Below are the code and all the weights of a small trained network. Each question names an input and a target symbol and asks about switching units off, where a switched-off unit gives its printed mean instead of its output.

import numpy as np


def w(rows, s, z=0):
    codes = np.array(rows[::2]) - 128.0
    scale = np.full(codes.shape[1], s)
    scale[-1] = z or s
    return codes * scale


def norm(h):
    return h / np.sqrt((h * h).mean(-1, keepdims=True) + 1e-5)


def f(y):
    return np.maximum(y, 0)


def softmax(a):
    e = np.exp(a - a.max(-1, keepdims=True))
    return e / e.sum(-1, keepdims=True)


def log_softmax(a):
    a = a - a.max(-1, keepdims=True)
    return a - np.log(np.exp(a).sum(-1, keepdims=True))


def net(x, mask):
    ids = ['ΓΘΛΠΦαβδεημστω'.index(c) for c in x.split()]
    T = len(ids)
    res = E[ids] + P[:T]
    u = 0
    for l in range(2):
        q, k, v = (norm(res) @ M[l].T for M in (Q, K, V))
        z = softmax(np.where(np.tri(T) > 0, q @ k.T / 3**0.5, -1e9)) @ v
        res = res + np.where(mask[u], z, O[l][:, -1]) @ O[l][:, :-1]
        u += 1
        y = f(norm(res) @ A[l][:, :-1].T + A[l][:, -1])
        res = res + np.where(mask[u : u + 8], y, B[l][:, -1]) @ B[l][:, :-1]
        u += 8
    return log_softmax(norm(res)[-1] @ U[:, :-1].T + U[:, -1])


Q, K, V, O, A, B = {}, {}, {}, {}, {}, {}
E = w([
[99,122,146,61,89,91,178,120,126,79,144],'Γ',
[151,88,115,116,139,149,134,98,144,170,77],'Θ',
[142,162,146,165,114,144,160,100,132,138,67],'Λ',
[191,112,114,225,158,125,140,157,192,137,179],'Π',
[136,122,108,137,139,94,149,101,150,158,54],'Φ',
[166,72,127,78,121,154,109,110,110,171,120],'α',
[151,128,104,110,195,146,167,254,87,144,163],'β',
[122,153,73,131,120,117,93,160,128,91,169],'δ',
[145,109,148,145,143,161,151,69,128,142,95],'ε',
[164,114,172,94,113,158,93,132,120,155,108],'η',
[58,37,208,170,154,139,156,167,99,121,141],'μ',
[156,136,146,129,113,122,130,130,102,148,80],'σ',
[133,109,98,189,74,109,81,114,122,111,168],'τ',
[156,133,97,161,132,154,136,100,92,164,98],'ω',
],0.034)
P = w([
[30,200,195,254,220,94,58,83,128,161,203],'0',
[169,102,102,101,132,149,125,143,130,134,76],'1',
[187,68,79,83,103,158,167,146,110,117,101],'2',
[201,79,93,84,87,153,143,152,144,127,93],'3',
[162,69,83,117,90,182,162,139,109,110,87],'4',
[182,91,87,77,122,157,142,117,118,119,75],'5',
[166,93,89,99,133,185,165,119,140,128,108],'6',
[149,69,97,82,119,184,135,138,97,124,92],'7',
[181,72,83,86,89,197,181,127,117,133,91],'8',
[184,90,86,91,109,157,143,112,119,103,75],'9',
[191,77,76,95,91,203,163,108,110,91,90],'10',
[143,74,82,92,99,190,166,135,98,109,108],'11',
[181,109,87,86,100,180,137,116,126,147,79],'12',
[172,86,65,111,100,216,184,121,103,97,72],'13',
],0.014)
Q[0] = w([
[68,187,98,43,89,175,182,151,76,31,37],'L0H0',
[50,83,161,112,127,49,206,255,54,52,233],'L0H0',
[140,117,238,97,232,186,213,128,114,244,28],'L0H0',
],0.046)
K[0] = w([
[67,178,140,95,134,143,131,78,83,137,155],'L0H0',
[108,59,101,95,97,177,233,159,88,28,97],'L0H0',
[65,107,254,156,181,113,165,124,123,182,131],'L0H0',
],0.066)
V[0] = w([
[136,4,116,51,149,143,49,101,114,188,173],'L0H0',
[174,138,133,114,158,211,125,161,102,163,127],'L0H0',
[171,144,246,101,93,136,82,130,91,104,183],'L0H0',
],0.027)
O[0] = w([
[170,91,199,86,188,118,48,152,188,10,131,107],'L0H0',
[201,105,83,115,153,40,138,48,3,35,185,7],'L0H0',
[135,190,245,112,180,179,126,190,105,86,59,155],'L0H0',
],0.013,0.012)
A[0] = w([
[2,76,197,90,96,84,229,161,102,74,174,2],'L0N0',
[139,144,95,104,113,123,128,111,128,103,150,32],'L0N1',
[129,124,135,118,159,126,126,149,128,104,96,185],'L0N2',
[19,192,101,38,81,101,177,184,152,49,187,108],'L0N3',
[63,173,35,78,185,112,113,232,106,110,185,43],'L0N4',
[181,136,132,170,177,109,226,219,147,128,217,1],'L0N5',
[132,95,117,179,67,141,45,115,154,82,151,83],'L0N6',
[85,215,97,183,121,113,70,175,138,100,196,113],'L0N7',
],0.05,0.0055)
B[0] = w([
[81,105,221,163,148,138,220,177,141,138,141,220],'L0N0',
[111,114,113,115,98,134,134,96,125,136,115,183],'L0N1',
[129,77,126,124,110,160,149,121,118,153,175,194],'L0N2',
[110,207,64,67,112,95,173,73,153,81,128,254],'L0N3',
[164,91,119,86,175,254,121,142,31,110,114,175],'L0N4',
[141,108,83,142,205,145,160,174,180,170,197,172],'L0N5',
[109,58,145,124,71,76,140,98,165,134,78,227],'L0N6',
[119,145,120,180,70,138,81,107,112,110,118,161],'L0N7',
],0.043,0.024)
Q[1] = w([
[98,65,121,109,163,109,192,178,169,80,218],'L1H0',
[90,202,123,147,137,1,114,172,130,77,150],'L1H0',
[148,154,55,109,117,202,145,85,89,215,130],'L1H0',
],0.067)
K[1] = w([
[87,148,181,72,83,94,253,107,159,97,131],'L1H0',
[188,96,57,89,152,126,196,104,122,150,145],'L1H0',
[87,203,118,223,149,163,83,116,107,151,154],'L1H0',
],0.067)
V[1] = w([
[103,135,136,212,192,145,109,4,202,124,183],'L1H0',
[89,151,232,119,139,57,112,36,47,157,114],'L1H0',
[126,159,123,135,32,105,93,140,78,85,197],'L1H0',
],0.032)
O[1] = w([
[252,116,195,152,118,78,162,117,98,119,136,253],'L1H0',
[140,133,149,163,59,82,189,206,124,59,152,141],'L1H0',
[45,68,138,142,187,96,146,106,122,104,170,34],'L1H0',
],0.019,0.013)
A[1] = w([
[167,137,54,174,134,96,96,140,237,167,205,61],'L1N0',
[173,109,117,138,101,160,106,124,150,90,142,124],'L1N1',
[168,158,100,66,252,161,125,228,52,85,186,2],'L1N2',
[79,115,103,126,164,122,102,106,131,120,136,109],'L1N3',
[155,109,118,115,116,103,111,114,94,75,162,134],'L1N4',
[142,182,38,68,101,143,63,76,39,2,88,42],'L1N5',
[65,240,145,49,133,97,178,167,151,39,134,74],'L1N6',
[106,146,119,146,85,116,47,115,161,120,118,102],'L1N7',
],0.059,0.0094)
B[1] = w([
[126,154,93,192,164,126,66,158,201,144,209,166],'L1N0',
[110,152,125,88,123,91,96,145,110,131,160,157],'L1N1',
[166,30,10,106,183,119,184,237,53,101,100,163],'L1N2',
[93,159,146,120,135,96,96,147,94,103,116,136],'L1N3',
[123,154,117,152,175,165,109,132,162,116,72,155],'L1N4',
[119,141,155,187,26,254,76,104,81,69,153,171],'L1N5',
[110,146,105,56,164,126,208,56,196,82,174,254],'L1N6',
[150,82,107,91,103,105,134,127,173,142,72,148],'L1N7',
],0.051,0.054)
U = w([
[107,180,90,80,162,138,180,68,162,95,147,178],'Γ',
[187,91,138,144,204,129,88,36,89,202,120,178],'Θ',
[214,187,151,167,119,80,129,179,129,110,103,158],'Λ',
[124,115,67,214,151,110,53,145,191,169,196,187],'Π',
[118,114,101,253,210,151,133,89,158,92,30,32],'Φ',
[156,76,187,82,213,161,24,148,188,74,106,5],'α',
[148,68,27,113,181,148,137,198,72,122,113,152],'β',
[120,102,108,190,76,224,83,101,94,73,140,186],'δ',
[31,163,142,152,167,74,82,145,72,155,91,225],'ε',
[139,125,149,48,88,113,82,170,97,187,208,49],'η',
[102,47,234,190,153,170,166,180,139,156,151,73],'μ',
[95,150,65,201,62,95,187,133,67,211,140,74],'σ',
[123,29,83,142,63,30,91,100,161,122,89,112],'τ',
[108,174,113,112,143,214,107,198,206,207,44,58],'ω',
],0.007,0.0027)

Each question gives the input, a string of symbols that net reads in full, and the target symbol t.
The units are the heads (3 rows each of Q, K, V and O) and the neurons (one row each of A and B). Each row of codes is followed by its name. A weight is (code - 128) times the scale printed after its matrix; where a second scale follows, it is the last column's (O, A, B and U).
mask holds one flag per unit, layer by layer, with each layer's heads first. A switched-off unit (its flag False) gives its mean, the last column of its rows in O or B, instead of its output. The means were averaged over made-up inputs and are rounded, as every weight is.
A unit's drop is (log p(t) with every unit on - log p(t) with that unit switched off) / (log p(t) with every unit on - log p(t) with every unit switched off).
The circuit of an input: a set's keep is (log p(t) with only the set's units on - log p(t) with every unit switched off) / (log p(t) with every unit on - log p(t) with every unit switched off). Starting from the 12 units with the biggest drops (on a tie, the unit counted first), units are removed one at a time, each time the one whose removal leaves the highest keep (on an exact tie, the one counted first), for as long as the keep stays at least 0.8.
circuit, biggest first: the units of the circuit, biggest drop first
unit that matters most: the unit with the biggest drop
top k neurons: the k neurons with the biggest drops, biggest first
top k neurons in layer l: the k neurons of layer l with the biggest drops, biggest first
input Θ Π Γ β Φ Π Γ α, target τ: unit that matters most -> L0H0
input δ ω σ Γ τ σ, target ε: top 2 neurons in layer 1 -> (L1N6, L1N3)
input η β δ τ δ α β β δ Λ, target β: circuit, biggest first -> (L0H0, L0N6, L1N2)
input Γ Θ Γ Γ ω, target ω: circuit, biggest first -> (L0N3, L0H0, L1N6, L1H0)
input δ ω ε Γ σ μ Γ Γ ε δ Π ω ε, target ε: top 4 neurons -> (L0N7, L0N0, L0N3, L1N6)
input Π Λ Θ Γ Γ η, target Θ: top 2 neurons -> (L0N0, L0N7)
input Θ Θ Θ, target τ: circuit, biggest first -> (L0H0, L0N6, L1N6)
input Λ ω ε Θ ε, target σ: top 2 neurons -> (L0N3, L1N6)
input β τ Γ σ, target δ: circuit, biggest first -> (L0N0, L1N5)
input ω δ Γ Γ σ Γ Γ Θ Γ σ Θ, target Φ: top 2 neurons in layer 0 -> (L0N3, L0N0)
input Θ Γ δ δ Γ σ Γ σ, target τ: circuit, biggest first -> (L0H0, L0N6, L1N6)
input η Γ Λ σ, target β: top 2 neurons in layer 0 -> (L0N6, L0N3)
input ε α δ Γ Θ η, target Λ: top 4 neurons in layer 0 -> (L0N0, L0N3, L0N4, L0N5)
input μ Γ ω Γ ω, target η: top 3 neurons -> (L0N0, L0N4, L0N3)
input Θ μ Γ μ σ Γ β, target β: unit that matters most -> L1N2
input Γ Θ β Φ Γ Θ, target ω: circuit, biggest first -> (L0H0, L0N3, L1N6, L1H0)
input δ Γ Γ η, target ε: top 4 neurons in layer 0 -> (L0N0, L0N3, L0N4, L0N7)
input δ σ Γ ε Γ μ Π Λ Γ ε Π Λ δ τ, target τ: circuit, biggest first -> (L0N6, L1N6)
input ε Θ δ Λ Γ ω σ μ σ τ ε δ Γ Θ, target Λ: top 2 neurons -> (L0N3, L0N6)
input Π Λ Γ β Λ Γ Π σ Γ δ ε, target Θ: unit that matters most -> L0N0
input α Γ Γ Γ η Γ Γ δ Θ, target α: top 3 neurons -> (L0N3, L1N6, L1N4)
input τ Θ Γ Γ Π Γ Θ, target μ: top 2 neurons in layer 0 -> (L0N3, L0N7)
input ω σ Θ δ Φ, target Φ: top 2 neurons in layer 1 -> (L1N4, L1N6)
input δ μ Φ, target ε: top 3 neurons -> (L0N7, L0N0, L0N3)
